Rows and whether each has a hidden trait (one of two labels; each part has its own)
[-23.2   2.1  17.0   0.2  -4.6  -3.7  -3.2   6.1  15.6   3.5   7.1 -17.5
 -15.7  29.5  -5.8  19.3  -6.0   6.9   2.4  -4.8   1.5] : Qn
[ -3.9  -2.9 -13.9   5.5  -7.8  -4.6  -1.2   1.9  10.1 -10.6  -8.1   2.5
   0.5  69.8  -9.8  22.0 -21.8  26.0  -0.5   2.1 -12.4] : Qn
[-16.9   3.4 -24.5   1.4  -8.2 -16.5  -1.9  21.4  16.3   1.5   0.1 -13.5
  -3.4  35.0  -9.2  20.6 -35.4  51.1  -4.9   1.5  -4.0] : zj
[-20.5  -4.7  -6.2   3.4  -1.9 -10.5   3.1   7.1  13.3  -5.8   6.1  -4.5
   2.6   1.7  -9.7  -2.4 -29.3  -9.9  -0.3  -2.3  -4.8] : Qn
[  8.8   0.3  -4.1   3.2  -7.6 -17.6  -3.5  28.1   7.5  23.6  -3.5  20.6
  -5.7  12.4  -7.5  63.2  21.0  73.5  -1.2  -0.6  -1.2] : Qn
[-12.3   1.0 -21.2   4.2  -5.2 -11.9  -1.5  25.4  12.4  -1.0  -3.9   1.1
   3.2  51.4   2.3 -11.8 -21.9   4.3  -9.4  -7.9  10.8] : Qn
[-19.3   1.0   1.4   3.2  -3.7 -10.9  -2.4  27.2   1.4   0.0   4.8   1.4
  -0.7  30.8   2.1 -12.7 -46.6  10.4  -3.0   0.2 -20.4] : Qn
[ -9.8   4.2 -13.6   0.8   1.9  -4.6  -3.4   8.6  15.4   8.2   6.9   2.0
  -4.0  33.3  19.2   1.4  -7.5  29.2  -3.7   1.9  -9.0] : zj

New part:
[ 17.1   0.0   1.4  -6.0   4.7   8.0 -49.9 -21.2 -39.9 -13.0  15.5 -43.1
   8.3  23.5 -95.1  19.9  46.7  75.1  -4.5] : (54)
[ -5.4 -31.7  -7.1 -14.1 -11.8  -4.6 -53.6  -6.6  -5.4 -54.3  34.0 -21.7
   1.8  36.1   6.0  16.9  11.9   4.1   5.0] : (54)
[ 16.2  -5.0   4.6   0.7  -5.1  18.0  -6.7  -8.6 -18.3 -48.6  17.2 -15.1
 -31.3  52.0 -30.1 -38.2   5.9  37.5  -6.6] : (54)
[-26.9  -9.4 -11.0  -2.9  26.4   3.9 -22.8   4.1 -25.9 -36.5   0.0 -14.6
   9.8  32.1  -8.5  21.8   7.1 -31.1   7.0] : (54)
[-23.6 -10.6  11.7  -0.8  -7.0   4.0 -51.8 -11.0 -10.5 -41.7  -6.9 -29.6
 -17.2  37.6 -29.8  -7.1 -46.3  95.6  29.7] : (61)
[-10.2 -18.2   3.5  -0.1  -5.6   5.5 -27.9 -11.0 -17.7 -22.5  14.8 -24.6
   5.5  22.2 -13.2   0.6  -4.7  40.3   6.4] : (61)
[-39.6 -21.9  16.7 -12.2  -5.3  -4.3 -29.5 -12.0 -10.4 -33.8  16.4 -33.9
   0.8  19.8 -40.1  14.9 -11.9  42.9 -29.6] : (54)
[ 63.3  11.3   9.6  23.6  10.2  -5.6 -41.0  -5.8   3.1  26.8   6.2 -43.4
 -44.7  40.9  31.3 -40.6   7.3  52.0  12.8] : (61)
[ 14.3 -22.1   0.2   1.0 -18.9   1.8 -12.6 -17.6 -34.5  37.3  19.0 -28.5
  19.2  18.0 -72.5  -3.1   4.1  56.6  -4.1] : (54)
[ 22.4  10.1   3.1  -2.7  18.5  10.2 -34.2 -14.9 -16.8 -31.1  13.7 -10.7
 -12.8  36.4 -59.5  -1.5   3.3 -12.6 -12.6] : (54)

Part 3:
[ -0.8   3.4 -28.8 -99.9  19.7  30.9  45.0  -5.6  34.0  18.7 -63.8  21.8
  -5.6  11.1  -5.1  17.9   2.3   6.6  -5.0] : mn
[  4.3  42.9 -31.8 -74.7   4.7  29.5  67.0  36.0  46.2  27.6  -4.1   9.9
   4.1   8.3 -20.3 -15.5 -25.0  -3.8  26.2] : mn
[  0.4  14.0 -44.1  10.3  27.4  16.6  -2.7  31.2  -2.4  10.8  12.0   5.0
   9.0 -20.7 -28.2  -5.6  15.4   0.6   0.3] : Tg
[  8.9  -2.0  -3.4 -15.3  61.4   3.9  24.3  12.0  31.5   8.9 -41.5  13.7
  -7.4   0.6   2.2  27.3  -8.5  -2.6 -29.8] : mn
[  7.6   7.5 -63.7 -42.8   4.2  30.3   5.2  21.8  38.6  28.6 -18.3 -10.6
  -4.5   5.4  17.2  -2.0 -27.6   1.6 -11.6] : mn
[-10.6  24.1 -77.5  16.2  11.1   3.6 -15.2  20.5 -33.1 -11.7  53.1  -4.7
  32.1 -67.7 -64.0 -44.6  61.6  19.8  46.8] : Tg
[ -0.1   4.1 -60.4  -7.7  18.5   3.1 -33.7  -1.0  -6.4  -6.0 -14.5 -12.0
  11.3 -27.4  -9.1 -10.8  28.3  26.2   5.5] : Tg
[  2.3  11.3 -51.0  13.9  34.3   8.7   0.5  18.2   6.8   5.4  -1.2  -7.5
  11.2 -19.0 -14.9  -4.1  18.6  10.9   3.6] : Tg
[ -9.1  -4.4 -71.6 -21.9  14.5  17.8   2.9  -0.5  -2.0   2.0 -13.3   9.0
   6.6 -38.1 -23.5   2.5  22.2  11.4  -4.2] : Tg
[ 13.0  46.9 -30.2  50.0  47.2  -1.9  37.8  56.9  25.4   9.8  18.3  -9.3
  18.6  -0.3 -42.3 -26.1   1.5  -0.6  58.2] : mn
[  4.4  33.7  -8.2 -29.5  26.0  21.4  49.1  24.6   0.7  13.0 -30.6  11.7
   2.6   1.6 -15.8   4.8  -1.0  -3.6   3.4] : Tg
[  1.7   2.7 -23.8  16.6  34.4  12.4  10.6  15.7  12.8   5.3 -13.5  12.2
   3.4 -21.8 -17.0   8.6  11.4   0.8 -18.8] : mn
